The rows lie along a hidden order. The number after each row says roughly how far along it the row is, from 0 to 30. A new part has a new order.
[-2.32  0.48  2.28  0.21 -0.40 -0.54 -3.97  1.05 -0.14  0.22  0.06  0.38
  0.46 -0.02  0.64  0.09  1.18 -0.36 -0.82  1.54]  28
[ 1.97 -0.36 -0.76 -0.22  0.33  0.36  2.39 -0.25  0.18 -0.15 -0.01 -0.09
  0.14  0.08 -0.07  0.02 -1.23  0.33  0.70 -0.95]  3
[ 2.04 -0.32 -2.32  0.19  0.03 -1.12  3.19 -1.55 -0.28 -0.45 -0.26 -0.35
 -0.92 -0.04 -0.60 -0.47  0.42  0.73  0.66 -1.23]  4
[-1.89  0.12  1.41  0.40 -0.49 -1.54 -3.67  0.53 -0.27  0.23 -0.06  0.74
  0.22  0.01  0.65 -0.14  1.64  0.04 -0.80  1.58]  25
[-2.34  0.83  3.59  0.32 -0.69 -0.87 -6.33  1.35 -0.45 -0.60 -0.04  0.85
  0.96 -0.01  1.40 -0.13  1.77 -0.20 -1.46  0.83]  30
[ 1.20 -0.20  0.49 -0.30  0.37  0.78  0.23  0.96  0.34 -0.09  0.11  0.31
  0.73  0.14  0.20  0.22 -1.35 -0.01  0.64 -0.36]  8
[ 0.53 -0.45  0.72  0.16 -0.19 -1.84 -1.59  0.99  0.05  0.35 -0.07  1.49
  0.87  0.20  1.03 -0.14  0.25  0.59  0.26  0.86]  11
[ 1.94 -0.66 -3.75  0.16  0.24 -0.90  3.90 -2.16 -0.14  0.00 -0.20 -0.62
 -1.60 -0.08 -1.14 -0.37  0.17  0.62  0.70 -0.63]  3
[ 2.03 -0.16 -1.70 -0.39  0.51  1.55  3.41 -0.64  0.22 -0.59  0.02 -1.04
 -0.33 -0.04 -0.82  0.07 -1.61 -0.01  0.56 -1.85]  2
[ 1.30 -0.20  0.93 -0.19  0.02 -0.23 -1.66  1.40  0.14 -0.31  0.05  1.03
  1.01  0.17  0.92  0.05 -1.03  0.29  0.42 -0.22]  9
[-2.05  0.00  1.43  0.36 -0.47 -1.73 -3.77  0.18 -0.14  0.63 -0.04  0.86
  0.22  0.08  0.82 -0.04  1.49  0.06 -0.40  1.95]  24
[-1.90  0.91  4.44  0.18 -0.64 -0.12 -6.95  1.69 -0.40 -0.92 -0.02  0.56
  1.37 -0.01  1.41 -0.10  1.34 -0.27 -1.75  0.27]  29
[-0.16 -0.48 -2.92  0.18  0.20 -0.78  3.86 -1.76  0.07  0.94 -0.06 -0.70
 -1.49 -0.07 -1.22 -0.05  0.37  0.11  0.61  0.77]  11
[-0.97  0.49  4.13 -0.21 -0.06  0.80 -4.88  2.48  0.14 -0.29  0.18  0.93
  1.74  0.13  1.43  0.33 -0.38 -0.37 -0.72  0.30]  22
[ 0.39  0.46 -1.94 -0.22  0.29  2.21  3.15 -1.82 -0.12 -1.00 -0.02 -2.11
 -1.13 -0.29 -1.50 -0.06 -0.39 -0.39 -0.35 -2.15]  11
[ 2.10 -0.43 -2.99 -0.45  0.64  1.51  5.82 -0.86  0.55  0.51  0.14 -0.72
 -0.54  0.03 -1.36  0.31 -2.25 -0.07  1.38 -0.88]  0
[ 0.24 -0.11 -4.13  0.26  0.13 -0.22  4.58 -2.95 -0.36 -0.22 -0.21 -1.66
 -1.99 -0.26 -1.80 -0.39  0.91  0.06 -0.01 -0.97]  11
[-0.01  0.46 -1.36 -0.19  0.16  1.98  2.14 -1.06 -0.06 -0.55  0.05 -1.51
 -0.80 -0.20 -1.20  0.10 -0.41 -0.54 -0.37 -1.46]  15
[ 2.44 -0.54 -2.11 -0.02  0.23 -0.51  3.21 -1.02 -0.12 -0.39 -0.14 -0.09
 -0.67  0.02 -0.59 -0.25 -0.65  0.54  0.82 -0.95]  1
[ 0.44  0.47 -1.60 -0.24  0.24  2.51  3.88 -1.60 -0.10 -0.89  0.01 -2.04
 -1.10 -0.25 -1.54 -0.05 -0.56 -0.43 -0.30 -2.05]  12
[ 1.04 -0.78 -1.69 -0.20  0.42 -0.22  3.30 -0.14  0.51  1.16  0.10  0.23
 -0.19  0.15 -0.34  0.27 -1.18  0.15  1.51  0.78]  4
[-1.01 -0.29  0.60  0.33 -0.37 -2.22 -1.37  0.47 -0.04  0.88 -0.04  1.17
  0.15  0.12  0.77 -0.01  0.82  0.25  0.08  2.04]  18
[ 1.25 -0.13  2.20 -0.03 -0.13 -0.81 -2.20  1.69  0.01 -0.51 -0.04  1.37
  1.34  0.18  1.63 -0.05 -0.31  0.43  0.04 -0.26]  11
[ 0.37  0.57 -1.86  0.06 -0.06  1.25  2.46 -2.53 -0.60 -1.28 -0.22 -2.27
 -1.51 -0.37 -1.47 -0.44  0.86 -0.25 -0.69 -2.46]  14
[ 3.01  0.21 -2.47 -0.30  0.44  1.89  4.68 -1.83 -0.20 -1.60 -0.15 -1.67
 -1.01 -0.20 -1.20 -0.34 -1.11  0.13  0.18 -3.47]  0
[-0.35 -0.09  1.51  0.52 -0.61 -2.53 -3.24  0.46 -0.46 -0.40 -0.24  1.26
  0.37  0.06  1.07 -0.47  1.90  0.64 -0.56  0.91]  19
[-2.45  0.40  3.51  0.49 -0.77 -2.19 -6.18  1.39 -0.41 -0.09 -0.10  1.39
  0.98  0.06  1.76 -0.17  2.20  0.10 -1.33  1.68]  30
[ 0.19 -0.01  3.26 -0.14  0.04  0.36 -3.57  2.56  0.37  0.23  0.19  1.66
  1.59  0.25  1.43  0.35 -1.04 -0.13  0.16  0.66]  15
[-1.25  0.62  4.16 -0.13 -0.24  0.78 -5.82  2.39  0.00 -0.47  0.16  0.78
  1.71  0.08  1.43  0.26 -0.11 -0.41 -0.86  0.42]  24
[-1.10 -0.24 -3.50  0.03  0.23  0.38  3.91 -2.11  0.19  1.16  0.05 -1.31
 -1.67 -0.13 -1.72  0.17 -0.02 -0.35  0.56  1.02]  14
[-1.43 -0.13  0.13  0.32 -0.23 -1.42 -1.00 -0.25 -0.11  0.64 -0.06  0.54
 -0.31  0.03  0.19 -0.07  1.14  0.14 -0.09  1.44]  19
[ 1.78  0.16 -1.52 -0.38  0.45  2.08  3.35 -1.00  0.04 -1.01  0.02 -1.40
 -0.49 -0.13 -1.07 -0.02 -1.35 -0.15  0.16 -2.25]  5
[-1.57  0.40 -0.63  0.00 -0.03  1.20  0.61 -0.84 -0.02  0.06  0.07 -1.09
 -0.66 -0.14 -0.71  0.08  0.35 -0.49 -0.40 -0.09]  20
[-0.41 -0.19 -4.01  0.12  0.16  0.05  4.74 -2.57  0.00  0.74 -0.05 -1.49
 -1.92 -0.17 -1.98 -0.07  0.16 -0.08  0.41  0.37]  11
[-1.93 -0.11  0.77  0.31 -0.34 -1.39 -2.61  0.81  0.02  1.04  0.05  0.92
  0.20  0.05  0.63  0.10  1.19 -0.07 -0.19  2.57]  24
[-0.95 -0.63 -2.98  0.09  0.18 -0.91  3.26 -1.37  0.39  1.73  0.10 -0.41
 -1.21  0.01 -1.09  0.29 -0.14 -0.12  0.88  2.05]  13
[ 0.85 -0.12 -2.08  0.39 -0.26 -1.34  1.87 -1.79 -0.55 -0.73 -0.33 -0.36
 -1.28 -0.17 -0.48 -0.62  1.76  0.57 -0.23 -0.89]  11
[ 1.06 -0.45  0.33  0.09 -0.09 -1.40 -0.53  0.92  0.04  0.14 -0.09  1.22
  0.56  0.17  0.77 -0.11  0.03  0.56  0.44  0.41]  9
[ 0.72 -0.59  0.39  0.00  0.04 -1.22 -0.35  0.96  0.23  0.74  0.02  1.18
  0.64  0.19  0.84  0.06 -0.37  0.42  0.75  0.98]  10
